In the rows, zero is written as 128.
Each row of numbers stands for one object and depends on some of the facts below. Use the named rows to name the rest.

How the objects are related:
drokoskar grigrore <- <1008>, <100>, <1017>, <1018>, <1019>, <1025>, <1099>, <1158>, <1198>, <1294>, <1459>, <1476>, <1483>, <1512>, <1617>, <1680>, <16>, <1708>, <1770>, <1786>, <1787>, <1793>, <1847>, <19>, <327>, <369>, <431>, <447>, <486>, <496>, <519>, <564>, <581>, <585>, <674>, <681>, <736>, <823>, <890>, <942>, <97>
drokoskar flutus <- <1026>, <1072>, <1140>, <1237>, <1311>, <1337>, <134>, <145>, <1503>, <1510>, <1526>, <1587>, <1595>, <1653>, <1802>, <1859>, <1867>, <1972>, <203>, <204>, <2>, <335>, <466>, <494>, <497>, <517>, <693>, <750>, <814>, <848>, <903>, <918>, <988>
drokoskar skosas <- <1060>, <1082>, <111>, <1156>, <1157>, <11>, <127>, <1295>, <1323>, <1489>, <1504>, <1568>, <1605>, <1614>, <1645>, <169>, <1797>, <185>, <186>, <1956>, <20>, <247>, <270>, <385>, <402>, <409>, <419>, <458>, <531>, <537>, <567>, <569>, <572>, <671>, <745>, <762>, <78>, <889>, <892>, <999>
drokoskar brestu <- <1073>, <1080>, <1085>, <1091>, <1126>, <1133>, <1188>, <1193>, <121>, <1258>, <1260>, <1356>, <1398>, <1414>, <1426>, <1628>, <1649>, <1721>, <1741>, <1918>, <1921>, <205>, <329>, <356>, <376>, <383>, <400>, <449>, <455>, <474>, <518>, <51>, <583>, <619>, <774>, <79>, <876>, <900>, <938>, <982>
drokoskar zisur <- <1095>, <1136>, <1170>, <1228>, <1371>, <1390>, <1416>, <1433>, <154>, <1577>, <1583>, <1654>, <1687>, <1820>, <1943>, <242>, <282>, <411>, <416>, <434>, <445>, <471>, <473>, <509>, <534>, <562>, <592>, <686>, <820>, <829>, <851>, <855>, <86>, <912>
[<1008>, <1017>, <1018>, <1019>, <1026>, <1060>, <1073>, <1082>, <1085>, <1095>, <111>, <1126>, <1136>, <1156>, <1157>, <1188>, <1193>, <1198>, <11>, <127>, <1294>, <1311>, <1323>, <1356>, <1371>, <1390>, <1414>, <1416>, <1426>, <1433>, <1459>, <1504>, <1510>, <1512>, <1526>, <1628>, <1645>, <1649>, <1654>, <1680>, <16>, <1708>, <1721>, <1741>, <1770>, <1786>, <1797>, <1847>, <1859>, <1867>, <282>, <2>, <327>, <383>, <385>, <400>, <411>, <419>, <445>, <447>, <449>, <455>, <458>, <466>, <471>, <474>, <494>, <497>, <509>, <531>, <534>, <564>, <572>, <581>, <583>, <671>, <674>, <681>, <745>, <78>, <823>, <829>, <848>, <86>, <876>, <889>, <890>, <903>, <942>, <97>, <982>, <988>, <999>] grevik groker
[<1025>, <1072>, <1080>, <1091>, <1099>, <1133>, <1158>, <1170>, <1258>, <1260>, <1295>, <1398>, <145>, <1476>, <1483>, <1489>, <1503>, <1568>, <1577>, <1595>, <1614>, <1653>, <1687>, <169>, <1787>, <1820>, <185>, <186>, <1918>, <1921>, <1943>, <1972>, <19>, <205>, <20>, <242>, <356>, <369>, <376>, <416>, <431>, <51>, <562>, <567>, <585>, <592>, <686>, <736>, <750>, <774>, <79>, <820>, <851>, <855>, <900>, <912>, <918>] grevik flobrofak
<1008> flustu [<820>]
<1017> flustu [<16>]
<1060> flustu [<134>]
<1080> flustu [<762>]
<1095> flustu [<537>]
<1099> flustu [<282>]
<111> flustu [<569>]
<1126> flustu [<2>]
<1193> flustu [<1583>]
<1198> flustu [<820>]
<1311> flustu [<1459>]
<1323> flustu [<1459>]
<1371> flustu [<1583>]
<1398> flustu [<585>]
<1426> flustu [<2>]
<1433> flustu [<434>]
<1459> flustu [<517>]
<1483> flustu [<409>]
<1628> flustu [<537>]
<1654> flustu [<100>]
<1721> flustu [<473>]
<1741> flustu [<736>]
<1770> flustu [<1787>]
<1786> flustu [<496>]
<1787> flustu [<585>]
<1820> flustu [<736>]
<1847> flustu [<519>]
<1859> flustu [<820>]
<185> flustu [<890>]
<186> flustu [<693>]
<19> flustu [<402>]
<369> flustu [<890>]
<400> flustu [<1073>]
<416> flustu [<1025>]
<445> flustu [<1414>]
<449> flustu [<1228>]
<471> flustu [<1414>]
<474> flustu [<1237>]
<494> flustu [<1512>]
<51> flustu [<473>]
<531> flustu [<335>]
<567> flustu [<204>]
<583> flustu [<100>]
<592> flustu [<204>]
<671> flustu [<409>]
<674> flustu [<473>]
<686> flustu [<693>]
<736> flustu [<1587>]
<750> flustu [<1653>]
<79> flustu [<519>]
<829> flustu [<1793>]
<889> flustu [<16>]
<942> flustu [<1802>]
<97> flustu [<486>]
[<1008>, <1371>, <1426>, <376>, <466>, <855>, <982>] gridram grusker
[<1017>, <1099>, <1503>, <1568>, <1687>, <1972>, <205>] gridram flafal
[<1018>, <1133>, <1459>, <1504>, <1645>, <1649>, <431>, <474>, <534>] gridram redrok
[<1019>, <1136>, <127>, <1483>, <16>, <1721>, <356>, <385>, <416>, <455>, <562>, <592>, <774>, <79>] gridram dragren
[<1025>, <1323>, <1595>, <1787>, <282>, <411>, <583>, <674>, <903>, <988>] gridram stuvules
[<1026>, <1654>, <1741>] gridram zaplum
[<1072>, <1085>, <145>, <1786>, <1859>, <848>, <942>] gridram dakel
[<1080>, <111>, <1188>, <1294>, <1433>, <1510>, <1577>, <1653>, <169>, <1708>, <447>, <671>, <912>] gridram trebis
[<1082>, <1156>, <1921>, <2>, <686>, <78>, <900>] gridram fetru
[<1095>, <1198>, <11>, <1260>, <1918>, <572>] gridram klebre
[<1126>, <823>, <851>, <876>] gridram nusoska
[<1157>, <186>, <369>, <419>, <458>, <890>] gridram plaklan
[<1158>, <1193>, <1295>, <1489>, <327>, <445>, <497>] gridram stivaska
[<1311>, <1398>, <1614>, <1797>, <1847>, <509>, <564>] gridram trodril
[<1628>, <242>, <494>, <51>, <829>, <918>, <999>] gridram drubu
[<383>, <736>, <889>] gridram nevi
[<400>, <471>] gridram pluklik
stagam <204> <- <1008>, <154>, <186>, <1921>, <455>, <750>, <814>
stagam <434> <- <100>, <1133>, <1140>, <1260>, <1337>, <1583>, <900>
stagam <409> <- <1017>, <1019>, <1025>, <1156>, <1198>, <509>, <86>
stagam <1237> <- <1018>, <121>, <1295>, <1311>, <145>, <329>, <823>, <903>
stagam <1228> <- <1026>, <1095>, <1258>, <1356>, <1398>, <1653>
stagam <814> <- <1060>, <1416>, <1510>, <282>, <497>, <51>, <592>
stagam <1583> <- <1072>, <1188>, <1414>, <1687>, <1721>, <242>, <564>
stagam <496> <- <1073>, <1126>, <1741>, <471>, <474>
stagam <693> <- <1080>, <1628>, <1972>, <400>, <449>, <496>
stagam <1337> <- <1082>, <169>, <376>, <419>, <562>, <572>, <999>
stagam <537> <- <1085>
stagam <892> <- <1091>, <1136>, <1170>, <1193>, <1797>, <205>, <982>
stagam <121> <- <1099>, <1157>, <1787>, <686>, <876>, <942>
stagam <1617> <- <111>, <1371>, <1654>, <1943>
stagam <517> <- <1158>, <1294>, <1459>, <1847>, <19>, <369>, <383>
stagam <203> <- <11>, <494>, <567>, <774>
stagam <473> <- <1228>, <1587>, <1617>, <203>, <409>, <736>, <892>
stagam <270> <- <127>, <134>, <335>, <517>, <534>, <671>, <889>
stagam <486> <- <1323>, <1489>, <79>, <829>, <912>
stagam <519> <- <1390>, <1426>, <1649>, <1918>, <356>, <402>, <988>
stagam <154> <- <1433>, <1476>, <16>
stagam <1605> <- <1483>, <1512>, <1708>
stagam <247> <- <1503>, <1605>, <531>
stagam <1956> <- <1504>, <1595>, <20>, <486>, <537>, <762>
stagam <619> <- <1526>, <1568>, <385>, <458>
stagam <1587> <- <1577>, <445>, <581>
stagam <329> <- <1614>
stagam <1802> <- <1645>, <466>, <619>
stagam <938> <- <1680>, <1867>, <431>, <674>, <745>
stagam <762> <- <1770>, <185>, <585>, <918>
stagam <1140> <- <1786>, <327>, <97>
stagam <569> <- <1793>, <411>, <938>
stagam <335> <- <1820>, <1859>, <78>
stagam <518> <- <2>
stagam <134> <- <416>, <820>, <851>, <855>
stagam <1793> <- <447>, <681>, <890>
stagam <100> <- <583>, <848>

Known rows:
[182 174 112 116  77 223  73 110 114  57  92 152 143  63 175 166 105 117
 212  61  97 126 141 116 111 136 145 152 196 124 103 103  94 133]: <1008>
[126 121 106 148 107 107 111 153 120  83 120 139 117 128 140 127 129 105
 146  97 128 125 145  93  81 157 138 134 122 113 114 136 133 121]: <671>
[105  97 117 104 122 116 127 139 110 137 105 106 143 154 106 124  96 167
 105 109 122 143 116 163 132  83 137 137 156 141 132 115 145 135]: <434>
[108 109 118 102 128 115 131 124 108 135  99 104 135 152  98 122 101 172
 113 118 130 133 136 162 138  92 119 142 154 139 127 125 141 129]: <329>
[ 87 114 124  96 122 114 125 112  87 134 112 103 111 136  79 115 129 173
 124 128 117 118 146 166 155  85 115 142 115 111 120 133 134 138]: <1587>
[134 124 153 138 122 131 110 138 145 123 146 121 144 126 132 121 122 122
 103 123 125 120 122 104 120 120 127 117 136 132 132  99 150 142]: <1416>
[143 137 127 126 169 156 150 114 150 162 124 140 116 127 138 139 143 118
 127 147 138 141 116 149 161 127 125 119 129 167 154 137  98 116]: <918>
[124 149 104 137 123 114 146 104 101 142 139 159 110 120 151 139 154 113
 173 143 115 131 110 149 134 144 148 130  74 108 127 175  93 116]: <567>
[136 125 142 125 124 136 115 139 153 119 145 116 136 117 123 123 125 128
 110 131 131 120 142 102 120 130 112 124 135 119 117 117 146 131]: <1512>
[116  98 112 100 126 120 131 135 111 138 100 100 136 156  90 114 104 173
 111 121 133 141 130 157 129  97 115 156 158 143 122 121 134 122]: <1337>
[106 106 115 101 125 117 133 129 107 136  96 103 134 146  90 121 106 171
 113 126 127 136 140 161 135  95 116 144 155 133 124 125 139 127]: <1237>
[101 104 112  86 122 118 134 130 112 134 113 104 130 147 100 125 102 171
 114 120 132 136 126 155 134  94 122 141 159 126 123 137 142 123]: <762>
[111 101 113 100 126 117 135 132 112 132  91  95 138 149  90 120  99 168
 108 125 128 142 138 161 131  95 118 144 161 142 125 124 136 125]: <1140>
[ 71 117 126  83 124 111 130 109  94 131 113 110 115 127 103 129 115 170
 131 133 118 117 142 168 153  91 121 114 140  96 117 136 146 144]: <892>
[ 90 150 134 160  93 151 122 160 130  84 146 169 109 129 105 126 157  93
 164 135 112 119 133 130 159 144 168 156 105 101 130 118 149 163]: <445>
[126 128 140 128 129 146 120 150 148 110 135 124 119 119 123 120 134 115
 114 117 132 125 142  98 118 132 116 122 140 126 125 117 138 125]: <16>
[164 136 127 127 154 121 148  99 148 171 128 127 151 128 150 138 119 132
 114 149 139 141 107 143 138 123 128 113 118 161 146 147 102 114]: <1133>
[121 140 163 133 120 132 109 112 128 125 150 124 124 115 117 120 145 136
 119 133 127  92 146 109 142 120 112 122 107 102 121 108 140 148]: <1356>
[ 91 152 132 148  99 142 106 141 100 101 135 175  92 117 127 123 141  94
 144  98  99 124 138 100 127 126 143 137  96 107 125 116 116 147]: <1371>
[155 144 100 153 102  62 142  81 104 147 152 132 158 121 142 126 144 124
 166 180 111 128 115 162 127 145 151 135  42 105 128 186 112 133]: <1398>
[134 124 153 137 122 129 109 140 145 125 146 121 141 126 132 121 122 124
 105 123 124 122 126 102 125 118 127 116 131 128 129  99 149 145]: <1390>

Which object is each row?
No name comes twice in this set of rows, the named rows included.
[195 183 121 111  55 213  69  76  92  80 137 141 154  52 161 154 122 145
 217  91  81 105 126 122 120 127 133 176 151  96  85 106  91 147]  <1198>
[ 87 113 132  96 115 121 121 117  81 139 119 115 117 146  99 119 122 176
 125 124 110 115 118 168 154  78 132 132 121 108 124 118 141 149]  <1228>
[132 123 134 138 175 119 135 101 103 147 121 111  95 130 157 133 178 145
 153 128 138  93 114 151 139 145 115  95  92 127 143 141  97 121]  <1653>
[104 160 150 170 133 158 207 124  55 195  78 210 123 159 177 150  88  73
 148 192 163 162  72 136 123 206 123 148 165 106 121  94  92  98]  <51>
[122 132 150 133 143 156 111 139 143 118 126 132 108 120 119 120 136 116
 106 107 135 122 153  91 128 124 108 121 143 139 129 101 128 126]  <466>
[ 91 114 127  95 124 122 129 109  85 134 108 102 115 136  88 116 127 182
 127 134 119 111 141 170 153  88 112 137 127 105 118 123 135 141]  <203>
[140 142 154 129 116 126 115 113 150 136 144 124 150 112 121 122 112 127
  97 135 129 123 143  96 128 117 111 129 132 125 117 113 140 141]  <1649>
[161 104 119 131 177 121 142 127 136 141 129 107 120 146 169 137 152 140
 138 113 152 122  97 135 112 151 128 107 124 156 147 145 106 100]  <169>
[143 133  88 156 123  97 142 133 123 138 129 162 130 138 147 136 134  95
 148 129 111 161 106 148 118 139 173 129  80 152 149 173 101 117]  <1820>
[137 135  89 141 140 127 148 129 120 137 122 162 109 128 148 138 140  97
 161 132 124 152 117 143 123 155 147 127 105 145 140 165  91 104]  <1483>
[146 127  98 154 148  99 139 119 108 126 103 143 113 141 167 136 147 114
 162 112 137 134 113 141 106 162 150 119 101 147 143 158  95 111]  <1080>
[124 133 152 136 134 144 114 137 151 114 130 126 123 127 124 124 128 119
 108 115 140 118 142  97 127 126 116 128 145 137 128 107 135 130]  <455>
[137 143  93 148 142 119 142 120 122 136 113 168 117 134 148 139 144 100
 159 125 129 151 114 142 125 154 150 131 102 155 144 159  93 113]  <79>
[138 140 161 123  99  84 112  92 136 130 166  95 167  94 128 124 125 139
 124 173 114  94 145 124 132 128 117  99 109  71 106 135 172 158]  <1797>
[181 120 123 126 133  88 154  89 144 170 158  86 178 125 160 136 126 148
 130 178 136 124  98 158 127 136 134 111 104 125 130 162 131 115]  <1614>

Now the same objects, written a new way:
Named rows:
[156 130 134 170 187 126 171  94  65 111 167 117 158 177]: <335>
[154  85 129 103 140 150 102 113 121 130 104 134 123 118]: <1294>
[167 101 151 115 132 141  98 125 129 148 122 142 135 101]: <127>
[158 127 122 170 188 144 183  93  70 101 155 123 152 174]: <486>
[133  96 127  99 143 155 114 114 115 132 105 122 128 100]: <1512>
[101 161 121  75  69  77 163 122 137 110 171 159  94 108]: <1489>
[137 103 148 106 141 133 102 118 112 147 125 128 138  93]: <1390>
[ 86 165  98  88  99  91 138 167 130 142 150 178 113 123]: <1943>
[148 136 111 183 200 120 174 104  64 138 161 126 142 165]: <1587>
[124 102 114 113 161 143  97 138 106 168 104 138 132 101]: <1026>
[181  90 109 129 143 140 102 135 139 166 101 159  98 109]: <982>
[122 152 108  84  82 113 141 164 152 111 142 184 114 149]: <356>
[136  94 128  96 141 155 114 111 113 128 107 123 129 100]: <681>
[130  95 136  96 144 138  99 111 105 139 117 120 135 103]: <1867>
[155 105 141 104 127 142 113 118 125 123 101 119 146  85]: <1414>
[ 92 149  73  82  95  90 158 142 133 123 138 169  78 127]: <1025>
[173 144 145 181 182 131 183 102  79 117 174 130 159 154]: <247>
[150  99 123 123 153 126  92 134 121 177 114 146 118 100]: <1136>
[128 120 132 173 129 136  97 133 169 169 101  96 106 100]: <111>
[122 155 120  87  79  96 136 159 146 118 154 184 113 140]: <1568>
[101 145 111  63  80  68 140 136 129  96 142 151 112 137]: <1072>

Which object is each row?
No name comes twice in this set of rows, the named rows included.
[131  90 139  90 134 108 117  78 104 133 125 104 107  83]  <497>
[113 159  87  97  95 108 144 171 147 132 139 194 102 137]  <774>
[114 123 148 166 118 169  99 132 173 136  91  81 135 112]  <1741>
[112 149 118  84  85  91 124 160 140 118 155 178 117 155]  <912>
[114 104 110 166 134 148 103 125 167 154  81  87  92 119]  <1017>
[148 110 151 110 136 144 110 116 120 146 124 130 141  83]  <745>
[ 57 167 119 120  75 102 124 155 165 110 131 114 108 161]  <750>
[162 137 142 175 184 121 175 100  69 119 174 128 163 163]  <154>
[ 61 166 111 117  71 120 138 151 175  93 126 118 107 162]  <19>
[133 140 118  89  82  88 112 165 153 120 152 191 107 175]  <855>
[157 131  99 178 200 140 189 104  69 125 152 130 141 165]  <1617>

